Here is a tiny trained network, its code and every weight. The questions are about switching its units off for an input and a class, where a switched-off unit gives its printed mean instead of its output.

import numpy as np


def w(rows, s, z=0):
    codes = np.array(rows[::2]) - 128.0
    scale = np.full(codes.shape[1], s)
    scale[-1] = z or s
    return codes * scale


def f(y):
    return np.maximum(y, 0)


def log_softmax(a):
    a = a - a.max(-1, keepdims=True)
    return a - np.log(np.exp(a).sum(-1, keepdims=True))


def net(x, mask):
    res = np.array(x, float).reshape(1, 7) / 4 @ E
    y = f(res @ A[0][:, :-1].T + A[0][:, -1])
    res = res + np.where(mask, y, B[0][:, -1]) @ B[0][:, :-1]
    return log_softmax(res[-1] @ U[:, :-1].T + U[:, -1])


A, B = {}, {}
E = w([
[62,60,129,6,105,65],'x0',
[119,126,124,132,132,134],'x1',
[172,48,127,117,146,217],'x2',
[123,197,147,53,81,246],'x3',
[132,111,34,148,48,112],'x4',
[135,131,131,127,127,125],'x5',
[131,126,133,123,124,126],'x6',
],0.012)
A[0] = w([
[149,55,104,188,213,44,122],'N1',
[155,100,15,117,23,114,72],'N2',
[200,12,146,129,123,192,143],'N3',
[109,196,183,161,62,71,132],'N4',
[153,144,151,61,212,110,96],'N5',
[172,192,148,255,128,167,2],'N6',
],0.01,0.0062)
B[0] = w([
[185,173,158,68,77,211,254],'N1',
[118,138,255,199,177,148,196],'N2',
[116,231,58,126,183,20,233],'N3',
[186,196,42,143,207,111,178],'N4',
[75,137,212,238,125,147,174],'N5',
[33,126,184,98,45,48,208],'N6',
],0.0094,0.014)
U = w([
[134,103,191,251,174,126,23],'0',
[147,149,64,149,173,67,95],'1',
[76,78,140,101,50,37,92],'2',
[183,157,117,93,63,201,68],'3',
[143,116,125,165,130,114,235],'4',
[146,115,117,158,116,116,253],'5',
[138,112,117,169,129,113,229],'6',
[126,36,33,176,127,141,20],'7',
],0.013,0.0073)

Each question gives the input, the list of numbers given to net, and the class t.
The units are the neurons (one row each of A and B). Each row of codes is followed by its name. A weight is (code - 128) times the scale printed after its matrix; where a second scale follows, it is the last column's (A, B and U).
mask holds one flag per neuron, in row order. A switched-off neuron (its flag False) gives its mean, the last column of its row in B, instead of its output. The means were averaged over made-up inputs and are rounded, as every weight is.
A unit's drop is (log p(t) with every unit on - log p(t) with that unit switched off) / (log p(t) with every unit on - log p(t) with every unit switched off).
The circuit of an input: a set's keep is (log p(t) with only the set's units on - log p(t) with every unit switched off) / (log p(t) with every unit on - log p(t) with every unit switched off). Starting from all 6 units, units are removed one at a time, each time the one whose removal leaves the highest keep (on an exact tie, the one counted first), for as long as the keep stays at least 0.8.
circuit, biggest first: the units of the circuit, biggest drop first
top k neurons: the k neurons with the biggest drops, biggest first
drop of u: that unit's drop, to one decimal
input [3,-2,7,3,4,-7,-3], class 1: top 2 neurons -> N3; N1
input [-8,-3,1,6,2,-5,5], class 2: top neuron -> N6
input [5,-4,1,5,4,6,3], class 6: top 3 neurons -> N1; N6; N2
input [2,4,8,0,6,3,2], class 1: top 2 neurons -> N3; N5
input [-1,-6,-6,6,-8,4,5], class 0: top 3 neurons -> N5; N1; N3
input [6,-1,6,5,3,2,1], class 1: circuit, biggest first -> N3; N1
input [-4,8,5,4,8,-6,6], class 0: top 2 neurons -> N2; N1
input [-6,-8,-4,-8,6,2,-6], class 3: top 2 neurons -> N1; N3
input [4,-4,-8,-1,-4,3,0], class 1: top 2 neurons -> N4; N2
input [-5,-3,-7,-8,6,-8,5], class 3: top 3 neurons -> N1; N3; N5
input [-6,-8,5,3,-5,8,2], class 5: circuit, biggest first -> N6; N3
input [4,5,0,-6,-1,-4,-2], class 3: circuit, biggest first -> N1; N3
input [6,5,5,-2,5,-7,3], class 6: top 3 neurons -> N6; N2; N5
input [8,-3,8,2,-2,0,2], class 1: circuit, biggest first -> N3
input [8,-3,8,3,-6,2,-3], class 1: top 3 neurons -> N3; N6; N2
input [7,8,-8,3,8,6,-8], class 0: top 2 neurons -> N2; N3
input [2,-4,1,-5,3,-2,-4], class 3: circuit, biggest first -> N1; N3
input [-6,3,4,7,8,8,2], class 0: drop of N1 -> 0.3
input [-7,-1,7,0,-3,4,-1], class 1: drop of N6 -> -0.1
input [4,-7,0,4,6,2,-7], class 4: circuit, biggest first -> N2
input [6,-3,8,-2,1,-1,7], class 1: drop of N5 -> 0.0
